Here is a tiny trained network, its code and every weight. The questions are about switching its units off for an input and a class, where a switched-off unit gives its printed mean instead of its output.

import numpy as np


def w(rows, s, z=0):
    codes = np.array(rows[::2]) - 128.0
    scale = np.full(codes.shape[1], s)
    scale[-1] = z or s
    return codes * scale


def norm(h):
    return h / np.sqrt((h * h).mean(-1, keepdims=True) + 1e-5)


def f(y):
    return y / 2 * (1 + np.tanh(0.7978845608 * (y + 0.044715 * y**3)))


def log_softmax(a):
    a = a - a.max(-1, keepdims=True)
    return a - np.log(np.exp(a).sum(-1, keepdims=True))


def net(x, mask):
    res = np.array(x, float).reshape(1, 5) / 4 @ E
    u = 0
    for l in range(4):
        y = f(norm(res) @ A[l][:, :-1].T + A[l][:, -1])
        res = res + np.where(mask[u : u + 5], y, B[l][:, -1]) @ B[l][:, :-1]
        u += 5
    return log_softmax(norm(res)[-1] @ U[:, :-1].T + U[:, -1])


A, B = {}, {}
E = w([
[158,69,249,142,169,73,132],'x0',
[68,122,134,182,77,123,18],'x1',
[133,126,126,128,124,127,130],'x2',
[162,199,128,189,127,72,138],'x3',
[127,129,128,129,129,128,128],'x4',
],0.0015)
A[0] = w([
[41,201,37,197,51,165,3,86],'L0N1',
[99,83,196,121,75,189,55,47],'L0N2',
[112,42,203,82,131,202,40,27],'L0N3',
[116,113,228,188,109,116,30,8],'L0N4',
[164,221,16,101,207,164,189,96],'L0N5',
],0.0024,0.0012)
B[0] = w([
[230,92,153,219,180,177,141,250],'L0N1',
[40,123,121,177,116,89,183,138],'L0N2',
[86,58,31,197,176,75,198,151],'L0N3',
[76,164,129,4,60,72,120,167],'L0N4',
[113,92,65,77,90,27,72,204],'L0N5',
],0.0023,0.0016)
A[1] = w([
[88,113,72,5,86,166,98,6],'L1N1',
[169,117,182,119,215,97,190,126],'L1N2',
[126,203,174,116,131,130,168,72],'L1N3',
[143,137,70,75,130,199,171,85],'L1N4',
[138,129,179,117,162,106,219,101],'L1N5',
],0.0035,0.0011)
B[1] = w([
[150,145,168,221,207,138,156,136],'L1N1',
[122,126,46,169,85,159,101,250],'L1N2',
[160,116,136,205,135,120,104,119],'L1N3',
[101,126,255,134,161,89,131,165],'L1N4',
[99,157,116,185,118,183,46,198],'L1N5',
],0.0039,0.0013)
A[2] = w([
[170,60,124,96,125,96,130,255],'L2N1',
[118,200,222,151,105,4,127,30],'L2N2',
[146,228,78,66,111,17,185,5],'L2N3',
[97,38,51,152,151,233,126,17],'L2N4',
[75,117,142,177,123,132,88,156],'L2N5',
],0.0031,0.0008)
B[2] = w([
[100,198,102,96,157,102,144,178],'L2N1',
[122,125,115,29,130,255,138,202],'L2N2',
[46,25,171,78,71,117,117,180],'L2N3',
[130,150,209,25,104,170,147,254],'L2N4',
[211,147,96,58,140,113,182,214],'L2N5',
],0.0034,0.0011)
A[3] = w([
[133,120,78,148,96,129,118,252],'L3N1',
[132,140,192,57,110,255,103,2],'L3N2',
[42,55,156,104,152,68,109,107],'L3N3',
[137,87,153,92,131,183,187,119],'L3N4',
[99,179,157,77,238,134,176,145],'L3N5',
],0.0036,0.0008)
B[3] = w([
[77,129,208,118,227,146,180,186],'L3N1',
[85,89,204,36,48,2,27,255],'L3N2',
[143,126,75,178,180,130,245,213],'L3N3',
[128,197,140,106,77,98,27,186],'L3N4',
[199,163,81,223,90,173,61,200],'L3N5',
],0.0027,0.0017)
U = w([
[201,198,110,247,172,185,100,200],'0',
[108,126,192,38,61,109,35,168],'1',
[48,73,71,112,153,87,253,1],'2',
],0.0074,0.00087)

Each question gives the input, the list of numbers given to net, and the class t.
The units are the neurons (one row each of A and B). Each row of codes is followed by its name. A weight is (code - 128) times the scale printed after its matrix; where a second scale follows, it is the last column's (A, B and U).
mask holds one flag per neuron, layer by layer. A switched-off neuron (its flag False) gives its mean, the last column of its row in B, instead of its output. The means were averaged over made-up inputs and are rounded, as every weight is.
A unit's drop is (log p(t) with every unit on - log p(t) with that unit switched off) / (log p(t) with every unit on - log p(t) with every unit switched off).
The circuit of an input: a set's keep is (log p(t) with only the set's units on - log p(t) with every unit switched off) / (log p(t) with every unit on - log p(t) with every unit switched off). Starting from the 12 units with the biggest drops (on a tie, the unit counted first), units are removed one at a time, each time the one whose removal leaves the highest keep (on an exact tie, the one counted first), for as long as the keep stays at least 0.8.
circuit, biggest first: the units of the circuit, biggest drop first
unit that matters most: the unit with the biggest drop
k most important neurons: the k neurons with the biggest drops, biggest first
k most important neurons of layer l: the k neurons of layer l with the biggest drops, biggest first
drop of u: that unit's drop, to one decimal
input [-1,-6,3,-6,2], class 0: unit that matters most	L1N4
input [2,-7,7,0,8], class 1: 3 most important neurons	L2N4; L1N2; L1N5
input [-5,-7,3,0,5], class 0: circuit, biggest first	L3N5; L1N4
input [3,-3,-7,1,1], class 0: 2 most important neurons	L2N2; L2N3
input [-5,-5,0,-8,1], class 0: circuit, biggest first	L1N1; L3N5
input [7,-8,0,0,-6], class 1: circuit, biggest first	L2N4; L1N5; L1N2; L3N2
input [-5,0,6,1,8], class 2: circuit, biggest first	L1N5; L3N5; L2N3; L1N1
input [0,0,3,8,-6], class 2: 2 most important neurons of layer 2	L2N4; L2N3
input [-6,-3,-8,-6,-8], class 0: 2 most important neurons	L1N1; L3N5
input [1,-7,-5,-2,-8], class 1: 2 most important neurons	L1N2; L1N5
input [0,-1,4,-6,6], class 0: 2 most important neurons	L0N1; L3N5
input [-6,-1,0,2,3], class 2: 3 most important neurons	L0N5; L2N3; L1N5
input [-1,-2,-3,-6,0], class 0: 3 most important neurons	L0N1; L3N5; L1N4
input [-5,-3,-7,-4,7], class 0: circuit, biggest first	L1N1
input [8,5,8,-3,-4], class 2: 2 most important neurons	L0N3; L3N3
input [-3,-2,8,6,-2], class 2: 2 most important neurons	L2N3; L2N4
input [-3,-6,-4,8,2], class 2: 4 most important neurons	L2N3; L0N5; L2N4; L3N2
input [4,2,5,-7,-4], class 2: 2 most important neurons of layer 0	L0N3; L0N1
input [6,-5,8,4,7], class 0: drop of L1N5	0.1
input [7,3,3,-2,8], class 2: drop of L0N3	0.5
input [5,-5,4,4,2], class 0: unit that matters most	L1N5
input [1,8,0,-4,-5], class 2: drop of L0N4	0.3
